Below is a small trained network, with its code and all its weights. Each question gives an input and a class and asks what happens when units are switched off, that is, made to give their printed mean instead of their output.

import numpy as np


def w(rows, s, z=0):
    codes = np.array(rows[::2]) - 128.0
    scale = np.full(codes.shape[1], s)
    scale[-1] = z or s
    return codes * scale


def norm(h):
    return h / np.sqrt((h * h).mean(-1, keepdims=True) + 1e-5)


def f(y):
    return y / 2 * (1 + np.tanh(0.7978845608 * (y + 0.044715 * y**3)))


def log_softmax(a):
    a = a - a.max(-1, keepdims=True)
    return a - np.log(np.exp(a).sum(-1, keepdims=True))


def net(x, mask):
    res = np.array(x, float).reshape(1, 5) / 4 @ E
    u = 0
    for l in range(3):
        y = f(norm(res) @ A[l][:, :-1].T + A[l][:, -1])
        res = res + np.where(mask[u : u + 12], y, B[l][:, -1]) @ B[l][:, :-1]
        u += 12
    return log_softmax(norm(res)[-1] @ U[:, :-1].T + U[:, -1])


A, B = {}, {}
E = w([
[19,247,104,186],'x0',
[254,243,45,97],'x1',
[146,52,25,248],'x2',
[182,178,247,191],'x3',
[127,129,127,130],'x4',
],0.0023)
A[0] = w([
[90,160,174,21,58],'L0N0',
[116,148,199,54,80],'L0N1',
[191,175,198,211,112],'L0N2',
[139,109,89,218,40],'L0N3',
[79,114,64,30,137],'L0N4',
[164,144,212,213,83],'L0N5',
[187,137,212,196,85],'L0N6',
[174,83,105,237,87],'L0N7',
[160,213,139,67,127],'L0N8',
[167,116,124,254,103],'L0N9',
[126,138,154,123,3],'L0N10',
[59,214,169,171,81],'L0N11',
],0.0067,0.004)
B[0] = w([
[154,167,212,151,157],'L0N0',
[168,107,187,219,165],'L0N1',
[87,165,76,39,253],'L0N2',
[176,124,196,167,125],'L0N3',
[71,193,142,62,204],'L0N4',
[39,108,108,2,208],'L0N5',
[80,123,84,54,211],'L0N6',
[145,198,213,155,195],'L0N7',
[165,180,125,153,232],'L0N8',
[135,183,192,110,212],'L0N9',
[170,23,141,132,58],'L0N10',
[91,158,96,184,209],'L0N11',
],0.0063,0.002)
A[1] = w([
[210,55,142,70,106],'L1N0',
[176,76,153,113,88],'L1N1',
[113,171,138,191,23],'L1N2',
[186,152,60,141,101],'L1N3',
[19,66,143,172,111],'L1N4',
[166,119,160,170,51],'L1N5',
[213,42,144,58,125],'L1N6',
[192,61,171,29,158],'L1N7',
[211,104,164,73,99],'L1N8',
[168,183,253,79,5],'L1N9',
[80,139,90,110,108],'L1N10',
[64,85,183,174,96],'L1N11',
],0.0054,0.0029)
B[1] = w([
[42,234,76,201,152],'L1N0',
[51,139,130,192,94],'L1N1',
[104,159,65,157,96],'L1N2',
[173,89,206,54,138],'L1N3',
[199,184,157,66,232],'L1N4',
[111,106,146,156,64],'L1N5',
[12,252,65,201,183],'L1N6',
[4,231,104,173,252],'L1N7',
[114,216,87,163,158],'L1N8',
[74,217,176,171,186],'L1N9',
[154,95,103,83,173],'L1N10',
[203,145,166,81,165],'L1N11',
],0.0037,0.0016)
A[2] = w([
[120,20,2,107,76],'L2N0',
[173,61,78,244,111],'L2N1',
[56,197,85,193,78],'L2N2',
[188,142,192,188,93],'L2N3',
[19,34,194,153,191],'L2N4',
[118,143,120,139,76],'L2N5',
[195,151,90,126,153],'L2N6',
[128,164,131,65,166],'L2N7',
[165,84,115,237,27],'L2N8',
[105,207,95,142,126],'L2N9',
[178,126,136,74,252],'L2N10',
[142,75,73,148,57],'L2N11',
],0.0063,0.0025)
B[2] = w([
[84,184,188,92,139],'L2N0',
[79,198,203,114,114],'L2N1',
[129,52,99,171,230],'L2N2',
[72,106,174,124,132],'L2N3',
[254,129,71,123,220],'L2N4',
[130,129,126,125,122],'L2N5',
[152,75,174,125,154],'L2N6',
[85,42,152,140,235],'L2N7',
[95,221,177,115,100],'L2N8',
[129,60,135,151,252],'L2N9',
[107,44,178,154,196],'L2N10',
[93,210,180,109,91],'L2N11',
],0.0062,0.003)
U = w([
[123,178,222,171,129],'0',
[70,130,114,33,100],'1',
[128,86,140,141,255],'2',
[110,123,56,207,74],'3',
[253,99,131,102,61],'4',
],0.013,0.0057)

Each question gives the input, the list of numbers given to net, and the class t.
The units are the neurons (one row each of A and B). Each row of codes is followed by its name. A weight is (code - 128) times the scale printed after its matrix; where a second scale follows, it is the last column's (A, B and U).
mask holds one flag per neuron, layer by layer. A switched-off neuron (its flag False) gives its mean, the last column of its row in B, instead of its output. The means were averaged over made-up inputs and are rounded, as every weight is.
A unit's drop is (log p(t) with every unit on - log p(t) with that unit switched off) / (log p(t) with every unit on - log p(t) with every unit switched off).
The circuit of an input: a set's keep is (log p(t) with only the set's units on - log p(t) with every unit switched off) / (log p(t) with every unit on - log p(t) with every unit switched off). Starting from the 12 units with the biggest drops (on a tie, the unit counted first), units are removed one at a time, each time the one whose removal leaves the highest keep (on an exact tie, the one counted first), for as long as the keep stays at least 0.8.
units of the circuit, in order: the units of the circuit, biggest drop first
k most important neurons: the k neurons with the biggest drops, biggest first
k most important neurons of layer l: the k neurons of layer l with the biggest drops, biggest first
input [4,6,-1,4,-1], class 4: units of the circuit, in order => (L1N7 L1N6)
input [-1,-8,-1,6,-6], class 4: units of the circuit, in order => (L2N4)
input [6,-7,6,-2,3], class 4: 3 most important neurons => (L2N4 L0N8 L0N1)
input [2,6,7,5,-6], class 0: units of the circuit, in order => (L0N7 L0N9)
input [7,0,-6,2,3], class 3: units of the circuit, in order => (L0N11 L0N9 L2N2)
input [-7,7,8,-6,4], class 0: 3 most important neurons => (L0N5 L0N2 L2N1)
input [-4,-7,5,7,4], class 1: 2 most important neurons => (L0N5 L0N6)
input [-8,-6,-5,-1,3], class 3: 2 most important neurons => (L1N6 L1N7)
input [-7,4,4,7,-6], class 1: units of the circuit, in order => (L0N2 L0N6 L0N5)
input [-5,-8,-5,-7,-3], class 4: 3 most important neurons => (L2N4 L0N2 L0N5)
input [4,-5,2,4,-3], class 4: 2 most important neurons => (L2N4 L0N4)
input [5,-6,5,1,3], class 4: 3 most important neurons => (L2N4 L0N8 L0N1)
input [6,-3,0,6,-1], class 1: 2 most important neurons => (L0N5 L0N2)
input [6,6,8,-8,2], class 0: 4 most important neurons of layer 0 => (L0N2 L0N5 L0N6 L0N3)
input [1,-1,6,-7,-3], class 1: units of the circuit, in order => (L2N0)
input [5,6,-5,-1,0], class 4: 2 most important neurons => (L1N7 L0N7)
input [6,6,-3,8,-5], class 1: 2 most important neurons => (L0N2 L0N5)
input [-3,5,-3,-5,-6], class 2: 2 most important neurons of layer 1 => (L1N4 L1N11)
input [-7,-7,-5,-1,-2], class 3: 3 most important neurons of layer 1 => (L1N6 L1N7 L1N0)
input [0,6,-1,7,-2], class 1: most important neuron => (L0N2)
input [-5,5,-2,2,-6], class 2: 2 most important neurons of layer 2 => (L2N9 L2N6)
